Here is a tiny trained network, its code and every weight. The questions are about switching its units off for an input and a target symbol, where a switched-off unit gives its printed mean instead of its output.

import numpy as np


def w(rows, s, z=0):
    codes = np.array(rows[::2]) - 128.0
    scale = np.full(codes.shape[1], s)
    scale[-1] = z or s
    return codes * scale


def f(y):
    return np.maximum(y, 0)


def softmax(a):
    e = np.exp(a - a.max(-1, keepdims=True))
    return e / e.sum(-1, keepdims=True)


def log_softmax(a):
    a = a - a.max(-1, keepdims=True)
    return a - np.log(np.exp(a).sum(-1, keepdims=True))


def net(x, mask):
    ids = ['αβδμπσ'.index(c) for c in x.split()]
    T = len(ids)
    res = E[ids] + P[:T]
    r = res
    for j in range(3):
        rows = slice(3 * j, 3 * j + 3)
        q, k, v = (r @ M[0][rows].T for M in (Q, K, V))
        z = softmax(np.where(np.tri(T) > 0, q @ k.T / 3**0.5, -1e9)) @ v
        o = O[0][rows]
        res = res + np.where(mask[j], z, o[:, -1]) @ o[:, :-1]
    y = f(res @ A[0][:, :-1].T + A[0][:, -1])
    res = res + np.where(mask[3:11], y, B[0][:, -1]) @ B[0][:, :-1]
    return log_softmax(res[-1] @ U[:, :-1].T + U[:, -1])


Q, K, V, O, A, B = {}, {}, {}, {}, {}, {}
E = w([
[168,160,213,230],'α',
[231,169,172,61],'β',
[43,131,135,61],'δ',
[81,131,170,132],'μ',
[123,51,94,80],'π',
[177,2,112,167],'σ',
],0.0081)
P = w([
[67,44,254,107],'0',
[98,124,164,140],'1',
[104,139,150,132],'2',
[102,130,169,133],'3',
[96,120,184,131],'4',
[83,111,209,122],'5',
[62,96,232,114],'6',
],0.0041)
Q[0] = w([
[60,76,36,96],'h0',
[179,76,183,76],'h0',
[151,64,101,156],'h0',
[138,50,167,77],'h1',
[89,186,142,104],'h1',
[88,189,101,54],'h1',
[128,94,154,151],'h2',
[77,118,249,121],'h2',
[131,116,75,76],'h2',
],0.018)
K[0] = w([
[172,97,148,2],'h0',
[185,168,49,144],'h0',
[221,77,132,139],'h0',
[172,153,93,66],'h1',
[26,131,117,137],'h1',
[25,58,63,144],'h1',
[201,94,136,67],'h2',
[220,127,217,53],'h2',
[137,162,89,186],'h2',
],0.016)
V[0] = w([
[222,159,253,23],'h0',
[199,157,135,166],'h0',
[87,107,116,115],'h0',
[160,111,155,37],'h1',
[137,240,104,115],'h1',
[177,117,167,3],'h1',
[58,116,172,181],'h2',
[140,149,107,190],'h2',
[8,43,154,241],'h2',
],0.0083)
O[0] = w([
[149,201,15,254,251],'h0',
[183,199,133,110,151],'h0',
[97,83,140,122,110],'h0',
[61,174,75,128,163],'h1',
[112,97,187,42,29],'h1',
[34,184,69,110,174],'h1',
[55,146,109,171,185],'h2',
[101,96,109,83,74],'h2',
[9,139,168,166,196],'h2',
],0.0083,0.0028)
A[0] = w([
[38,93,65,25,176],'n0',
[188,108,32,45,30],'n1',
[28,192,146,111,145],'n2',
[59,242,152,130,215],'n3',
[92,84,128,164,223],'n4',
[178,9,73,172,4],'n5',
[146,124,101,156,148],'n6',
[30,136,190,80,87],'n7',
],0.013,0.0032)
B[0] = w([
[164,210,211,252,182],'n0',
[190,6,242,70,146],'n1',
[173,116,222,56,211],'n2',
[78,190,11,115,254],'n3',
[231,74,90,104,224],'n4',
[2,85,106,202,152],'n5',
[101,122,154,175,166],'n6',
[20,73,171,100,180],'n7',
],0.017,0.0085)
U = w([
[84,180,9,171,200],'α',
[254,101,196,200,168],'β',
[209,61,120,61,122],'δ',
[72,57,81,47,95],'μ',
[67,11,91,186,38],'π',
[56,122,157,147,4],'σ',
],0.0051,0.0027)

Each question gives the input, a string of symbols that net reads in full, and the target symbol t.
The units are the heads (3 rows each of Q, K, V and O) and the neurons (one row each of A and B). Each row of codes is followed by its name. A weight is (code - 128) times the scale printed after its matrix; where a second scale follows, it is the last column's (O, A, B and U).
mask holds one flag per unit, heads first, then neurons. A switched-off unit (its flag False) gives its mean, the last column of its rows in O or B, instead of its output. The means were averaged over made-up inputs and are rounded, as every weight is.
A unit's drop is (log p(t) with every unit on - log p(t) with that unit switched off) / (log p(t) with every unit on - log p(t) with every unit switched off).
The circuit of an input: a set's keep is (log p(t) with only the set's units on - log p(t) with every unit switched off) / (log p(t) with every unit on - log p(t) with every unit switched off). Starting from all 11 units, units are removed one at a time, each time the one whose removal leaves the highest keep (on an exact tie, the one counted first), for as long as the keep stays at least 0.8.
circuit, biggest first: the units of the circuit, biggest drop first
unit that matters most: the unit with the biggest drop
k most important neurons: the k neurons with the biggest drops, biggest first
which heads matter: for each layer, one digit per head in row order, 1 if its drop is at least 0.15 and else 0, layers parted by /
drop of u: that unit's drop, to one decimal
input α α π β π μ π, target β: which heads matter => 010
input δ π μ, target μ: which heads matter => 001
input π σ σ α α δ, target σ: unit that matters most => n0
input α π δ, target σ: circuit, biggest first => [n0 n7 h0 h2]
input β π π β σ α α, target α: 3 most important neurons => [n2 n4 n1]
input μ σ σ δ β σ, target β: 2 most important neurons => [n0 n3]
input π π σ β α σ σ, target β: circuit, biggest first => [h1 n3 n0 h2]
input μ π α π β, target α: which heads matter => 010
input σ σ μ δ α α σ, target π: 3 most important neurons => [n5 n2 n3]
input σ μ α δ π, target β: which heads matter => 100
input α δ β μ σ δ, target β: 3 most important neurons => [n0 n3 n5]
input α σ β, target α: 3 most important neurons => [n2 n4 n7]
input α α σ σ μ, target μ: drop of h2 => 0.8
input δ α μ β δ α δ, target β: drop of n4 => -0.1
input β β π σ σ α, target α: drop of h1 => 1.2
input α μ μ μ σ, target π: drop of n2 => 0.2
